Below is a small trained network, with its code and all its weights. Each question gives an input and a class and asks what happens when units are switched off, that is, made to give their printed mean instead of their output.

import numpy as np


def w(rows, s, z=0):
    codes = np.array(rows[::2]) - 128.0
    scale = np.full(codes.shape[1], s)
    scale[-1] = z or s
    return codes * scale


def norm(h):
    return h / np.sqrt((h * h).mean(-1, keepdims=True) + 1e-5)


def f(y):
    return y / 2 * (1 + np.tanh(0.7978845608 * (y + 0.044715 * y**3)))


def log_softmax(a):
    a = a - a.max(-1, keepdims=True)
    return a - np.log(np.exp(a).sum(-1, keepdims=True))


def net(x, mask):
    res = np.array(x, float).reshape(1, 7) / 4 @ E
    u = 0
    for l in range(3):
        y = f(norm(res) @ A[l][:, :-1].T + A[l][:, -1])
        res = res + np.where(mask[u : u + 9], y, B[l][:, -1]) @ B[l][:, :-1]
        u += 9
    return log_softmax(norm(res)[-1] @ U[:, :-1].T + U[:, -1])


A, B = {}, {}
E = w([
[170,179,193,144,119,118,187,140,104,154,60,121],'x0',
[40,215,87,146,123,195,128,193,152,129,96,97],'x1',
[24,9,141,70,115,137,167,150,114,136,62,171],'x2',
[131,133,129,122,123,122,121,125,116,123,130,127],'x3',
[61,172,117,177,121,88,152,90,128,149,131,202],'x4',
[140,134,116,120,108,115,112,126,131,113,112,131],'x5',
[98,143,254,130,44,108,127,131,166,67,201,77],'x6',
],0.0085)
A[0] = w([
[132,100,129,117,152,60,88,160,138,141,156,136,39],'L0N0',
[105,127,144,105,97,181,52,134,168,96,180,160,163],'L0N1',
[81,127,128,121,79,202,122,152,119,170,119,84,98],'L0N2',
[164,93,153,120,134,132,128,45,123,137,135,156,160],'L0N3',
[139,144,149,169,150,60,142,205,95,119,110,172,78],'L0N4',
[78,191,138,143,102,168,81,164,66,130,112,79,91],'L0N5',
[187,133,168,100,115,156,143,135,172,165,85,93,73],'L0N6',
[79,117,121,255,83,59,154,80,133,189,111,127,117],'L0N7',
[137,100,119,144,143,97,167,91,157,143,146,105,2],'L0N8',
],0.0076,0.0037)
B[0] = w([
[180,41,44,111,63,105,155,152,125,203,156,130,130],'L0N0',
[59,115,72,129,213,132,158,125,128,193,159,86,253],'L0N1',
[171,83,97,154,84,140,158,98,98,36,156,178,196],'L0N2',
[103,144,131,141,200,191,160,216,133,74,141,175,251],'L0N3',
[155,117,134,83,84,105,168,35,32,219,172,115,138],'L0N4',
[166,98,64,137,125,162,241,185,176,135,114,133,220],'L0N5',
[155,120,143,30,64,126,114,108,68,254,208,143,168],'L0N6',
[207,192,100,28,11,189,37,61,138,107,206,176,235],'L0N7',
[109,161,156,167,125,41,110,204,97,79,184,134,109],'L0N8',
],0.0069,0.0034)
A[1] = w([
[105,113,66,76,135,79,102,168,168,162,178,142,160],'L1N0',
[144,37,109,63,139,135,108,125,181,137,117,37,52],'L1N1',
[178,87,171,88,176,84,113,59,116,93,162,134,194],'L1N2',
[200,203,184,211,161,128,126,124,137,140,129,109,138],'L1N3',
[81,173,154,98,80,97,188,147,117,104,217,86,148],'L1N4',
[64,103,195,118,105,98,116,170,106,127,106,114,161],'L1N5',
[119,157,29,121,255,115,85,108,56,105,79,138,122],'L1N6',
[180,47,145,171,137,29,143,116,95,107,133,155,4],'L1N7',
[71,125,230,180,105,107,89,139,228,6,170,62,70],'L1N8',
],0.0067,0.0023)
B[1] = w([
[121,170,135,181,105,87,59,146,131,172,203,137,201],'L1N0',
[120,151,180,114,141,159,87,93,129,106,178,149,192],'L1N1',
[110,120,33,181,116,201,203,181,187,144,139,136,225],'L1N2',
[50,48,103,185,161,95,78,134,93,53,2,110,193],'L1N3',
[196,136,46,89,155,94,138,79,150,161,78,151,229],'L1N4',
[148,142,110,114,179,105,104,101,129,118,38,147,155],'L1N5',
[115,117,167,65,125,92,205,70,178,170,143,39,255],'L1N6',
[117,132,136,158,42,107,184,170,214,89,141,189,160],'L1N7',
[172,119,131,61,178,51,200,96,113,169,101,93,233],'L1N8',
],0.009,0.005)
A[2] = w([
[132,142,139,120,152,82,127,220,20,156,27,150,123],'L2N0',
[203,77,177,73,145,203,102,201,94,93,156,41,140],'L2N1',
[42,206,88,98,96,157,153,206,146,138,103,73,152],'L2N2',
[181,145,185,202,73,125,194,177,93,218,95,185,77],'L2N3',
[141,124,58,254,158,61,39,133,137,130,183,41,131],'L2N4',
[214,188,217,140,75,164,156,156,61,164,47,145,57],'L2N5',
[145,84,116,148,124,102,204,186,131,77,145,195,203],'L2N6',
[160,126,96,135,167,224,99,123,136,213,77,141,250],'L2N7',
[68,69,170,70,131,133,125,111,92,106,86,227,59],'L2N8',
],0.0075,0.0019)
B[2] = w([
[119,116,106,142,118,178,83,89,148,133,148,123,175],'L2N0',
[168,210,121,145,79,110,95,98,86,154,129,190,223],'L2N1',
[219,104,151,141,119,119,145,193,111,103,159,156,211],'L2N2',
[134,121,124,111,122,152,97,164,170,138,157,89,181],'L2N3',
[76,89,177,122,119,162,106,139,102,96,81,139,254],'L2N4',
[5,81,123,118,172,149,113,147,146,154,200,110,199],'L2N5',
[139,182,106,171,117,124,165,188,104,103,123,101,236],'L2N6',
[134,118,160,136,114,46,158,100,149,108,128,154,223],'L2N7',
[147,152,156,164,149,134,54,106,97,76,98,93,209],'L2N8',
],0.013,0.005)
U = w([
[227,117,95,172,136,150,222,223,169,63,150,146,136],'0',
[172,96,135,51,198,43,219,34,163,209,67,58,129],'1',
[51,57,138,106,162,192,73,135,174,180,206,66,253],'2',
[127,97,175,179,184,140,54,90,60,23,11,87,33],'3',
[190,250,144,100,93,128,72,59,95,172,168,247,68],'4',
],0.012,0.002)

Each question gives the input, the list of numbers given to net, and the class t.
The units are the neurons (one row each of A and B). Each row of codes is followed by its name. A weight is (code - 128) times the scale printed after its matrix; where a second scale follows, it is the last column's (A, B and U).
mask holds one flag per neuron, layer by layer. A switched-off neuron (its flag False) gives its mean, the last column of its row in B, instead of its output. The means were averaged over made-up inputs and are rounded, as every weight is.
A unit's drop is (log p(t) with every unit on - log p(t) with that unit switched off) / (log p(t) with every unit on - log p(t) with every unit switched off).
The circuit of an input: a set's keep is (log p(t) with only the set's units on - log p(t) with every unit switched off) / (log p(t) with every unit on - log p(t) with every unit switched off). Starting from the 12 units with the biggest drops (on a tie, the unit counted first), units are removed one at a time, each time the one whose removal leaves the highest keep (on an exact tie, the one counted first), for as long as the keep stays at least 0.8.
circuit, biggest first: the units of the circuit, biggest drop first
most important unit: the unit with the biggest drop
top k neurons: the k neurons with the biggest drops, biggest first
top k neurons in layer l: the k neurons of layer l with the biggest drops, biggest first
input [-2,-1,-2,3,7,0,7], class 1: most important unit : L1N8
input [6,-3,-2,4,-7,1,6], class 4: top 2 neurons in layer 2 : (L2N1; L2N4)
input [-6,-5,3,2,-8,8,-7], class 4: circuit, biggest first : (L2N1; L1N1)
input [-7,-5,3,2,1,8,-6], class 2: top 3 neurons : (L1N0; L1N8; L1N4)
input [-6,8,3,5,8,-7,-8], class 0: top 3 neurons : (L2N2; L1N4; L1N8)
input [-6,-5,6,6,2,7,-5], class 2: top 4 neurons : (L1N6; L1N0; L0N2; L1N8)
input [-6,-6,-6,6,-1,-1,-1], class 0: top 2 neurons : (L1N2; L1N7)
input [-2,-3,3,3,0,-8,3], class 0: top 4 neurons in layer 1 : (L1N6; L1N2; L1N3; L1N7)
input [5,-5,-7,-2,2,5,-6], class 3: top 3 neurons : (L1N3; L1N8; L1N4)
input [3,0,-2,-3,-5,0,3], class 4: top 2 neurons : (L0N6; L2N1)
input [2,1,4,-4,4,-3,-3], class 3: top 3 neurons in layer 1 : (L1N2; L1N4; L1N0)
input [5,-8,-8,4,1,1,8], class 0: top 3 neurons in layer 2 : (L2N6; L2N8; L2N7)
input [-2,5,-7,4,-3,-5,-4], class 3: top 4 neurons : (L1N3; L2N4; L1N2; L0N3)
input [-1,1,-6,-5,-1,6,4], class 3: circuit, biggest first : (L1N3)
input [2,-7,2,2,-8,-7,6], class 4: top 2 neurons in layer 2 : (L2N1; L2N2)
input [7,6,5,7,-7,4,-3], class 2: top 2 neurons in layer 2 : (L2N5; L2N0)
input [1,-8,-8,2,7,-3,-7], class 0: top 2 neurons : (L1N2; L0N1)
input [-5,2,-5,-3,-6,5,4], class 4: top 4 neurons : (L2N1; L1N1; L2N5; L1N6)
input [-7,-5,-5,-8,7,-5,7], class 1: top 3 neurons in layer 1 : (L1N8; L1N4; L1N1)
input [-7,6,2,1,-6,8,-7], class 1: circuit, biggest first : (L1N6)
input [5,5,2,-5,0,5,7], class 1: top 2 neurons in layer 1 : (L1N4; L1N8)
